Below is a small trained network, with its code and all its weights. Each question gives an input and a class and asks what happens when units are switched off, that is, made to give their printed mean instead of their output.

import numpy as np


def w(rows, s, z=0):
    codes = np.array(rows[::2]) - 128.0
    scale = np.full(codes.shape[1], s)
    scale[-1] = z or s
    return codes * scale


def f(y):
    return np.maximum(y, 0)


def log_softmax(a):
    a = a - a.max(-1, keepdims=True)
    return a - np.log(np.exp(a).sum(-1, keepdims=True))


def net(x, mask):
    res = np.array(x, float).reshape(1, 7) / 4 @ E
    y = f(res @ A[0][:, :-1].T + A[0][:, -1])
    res = res + np.where(mask, y, B[0][:, -1]) @ B[0][:, :-1]
    return log_softmax(res[-1] @ U[:, :-1].T + U[:, -1])


A, B = {}, {}
E = w([
[144,56,34,173,103],'x0',
[211,89,137,149,117],'x1',
[51,224,86,146,127],'x2',
[126,155,102,245,223],'x3',
[57,55,221,152,121],'x4',
[99,111,39,106,255],'x5',
[99,75,113,40,196],'x6',
],0.0082)
A[0] = w([
[109,20,132,99,116,254],'neuron 1',
[105,98,129,56,170,146],'neuron 2',
[161,176,75,190,135,127],'neuron 3',
[103,204,140,173,162,132],'neuron 4',
[91,198,121,195,104,183],'neuron 5',
[196,76,223,135,90,210],'neuron 6',
[142,170,134,123,184,124],'neuron 7',
[138,132,50,135,136,175],'neuron 8',
[122,32,185,236,145,110],'neuron 9',
[121,160,112,4,181,116],'neuron 10',
[29,150,157,179,76,118],'neuron 11',
[166,185,117,148,187,113],'neuron 12',
[174,176,123,168,136,135],'neuron 13',
[140,158,172,72,196,217],'neuron 14',
[180,189,136,225,147,186],'neuron 15',
[93,147,207,85,87,168],'neuron 16',
[9,201,122,166,89,147],'neuron 17',
],0.011,0.0042)
B[0] = w([
[166,59,82,124,91,223],'neuron 1',
[136,103,79,55,143,187],'neuron 2',
[163,185,57,177,149,207],'neuron 3',
[145,170,134,127,158,202],'neuron 4',
[150,206,158,147,197,217],'neuron 5',
[144,72,138,162,11,251],'neuron 6',
[70,132,98,141,190,171],'neuron 7',
[133,191,47,107,196,190],'neuron 8',
[67,53,151,193,121,223],'neuron 9',
[85,98,101,27,150,209],'neuron 10',
[137,135,240,124,127,207],'neuron 11',
[70,146,99,141,183,189],'neuron 12',
[122,221,112,187,105,184],'neuron 13',
[59,101,193,72,141,200],'neuron 14',
[97,143,91,254,120,236],'neuron 15',
[163,124,180,87,80,219],'neuron 16',
[160,202,235,72,206,227],'neuron 17',
],0.0081,0.011)
U = w([
[147,181,250,89,164,75],'0',
[222,109,151,67,1,111],'1',
[150,90,28,67,132,181],'2',
[122,178,86,211,186,88],'3',
[98,12,180,168,123,254],'4',
[69,80,142,6,188,79],'5',
],0.0093,0.0025)

Each question gives the input, the list of numbers given to net, and the class t.
The units are the neurons (one row each of A and B). Each row of codes is followed by its name. A weight is (code - 128) times the scale printed after its matrix; where a second scale follows, it is the last column's (A, B and U).
mask holds one flag per neuron, in row order. A switched-off neuron (its flag False) gives its mean, the last column of its row in B, instead of its output. The means were averaged over made-up inputs and are rounded, as every weight is.
A unit's drop is (log p(t) with every unit on - log p(t) with that unit switched off) / (log p(t) with every unit on - log p(t) with every unit switched off).
The circuit of an input: a set's keep is (log p(t) with only the set's units on - log p(t) with every unit switched off) / (log p(t) with every unit on - log p(t) with every unit switched off). Starting from the 12 units with the biggest drops (on a tie, the unit counted first), units are removed one at a time, each time the one whose removal leaves the highest keep (on an exact tie, the one counted first), for as long as the keep stays at least 0.8.
units of the circuit, in order: the units of the circuit, biggest drop first
unit that matters most: the unit with the biggest drop
k most important neurons: the k neurons with the biggest drops, biggest first
drop when u is switched off: that unit's drop, to one decimal
input [7,8,1,-4,-6,7,-4], class 3: units of the circuit, in order	neuron 10; neuron 3
input [-3,4,-7,2,-6,7,2], class 5: unit that matters most	neuron 14
input [6,-4,4,-7,5,5,-5], class 0: units of the circuit, in order	neuron 17; neuron 11
input [-6,-4,-3,8,-3,2,5], class 5: units of the circuit, in order	neuron 14; neuron 10
input [2,0,-1,3,-4,-6,7], class 2: units of the circuit, in order	neuron 11; neuron 17
input [3,4,-8,-1,2,8,6], class 2: 3 most important neurons	neuron 1; neuron 17; neuron 11
input [3,-3,3,2,8,-1,3], class 0: 3 most important neurons	neuron 17; neuron 6; neuron 11
input [8,6,0,-1,-2,-3,-3], class 3: units of the circuit, in order	neuron 16; neuron 3
input [-1,-3,1,-5,-7,-4,6], class 5: 2 most important neurons	neuron 10; neuron 6
input [-2,-8,7,0,6,3,5], class 0: 3 most important neurons	neuron 17; neuron 11; neuron 4
input [-2,8,-7,7,1,8,5], class 5: units of the circuit, in order	neuron 14; neuron 2
input [6,8,6,-2,4,6,-1], class 2: 2 most important neurons	neuron 15; neuron 5
input [1,-3,-5,-2,-1,0,-2], class 1: 2 most important neurons	neuron 9; neuron 15
input [-5,5,-4,3,1,-5,1], class 4: unit that matters most	neuron 9
input [4,-3,8,2,-3,-4,6], class 0: 2 most important neurons	neuron 17; neuron 15
input [-4,-5,2,7,-7,1,7], class 5: 2 most important neurons	neuron 10; neuron 14
input [3,-3,-7,1,-1,8,-3], class 2: drop when neuron 15 is switched off	0.1
input [3,-6,2,4,2,-6,-6], class 0: drop when neuron 17 is switched off	0.8
input [2,2,-7,3,-4,2,4], class 2: drop when neuron 1 is switched off	0.1
input [-2,-5,4,7,1,-5,-8], class 0: drop when neuron 6 is switched off	0.0
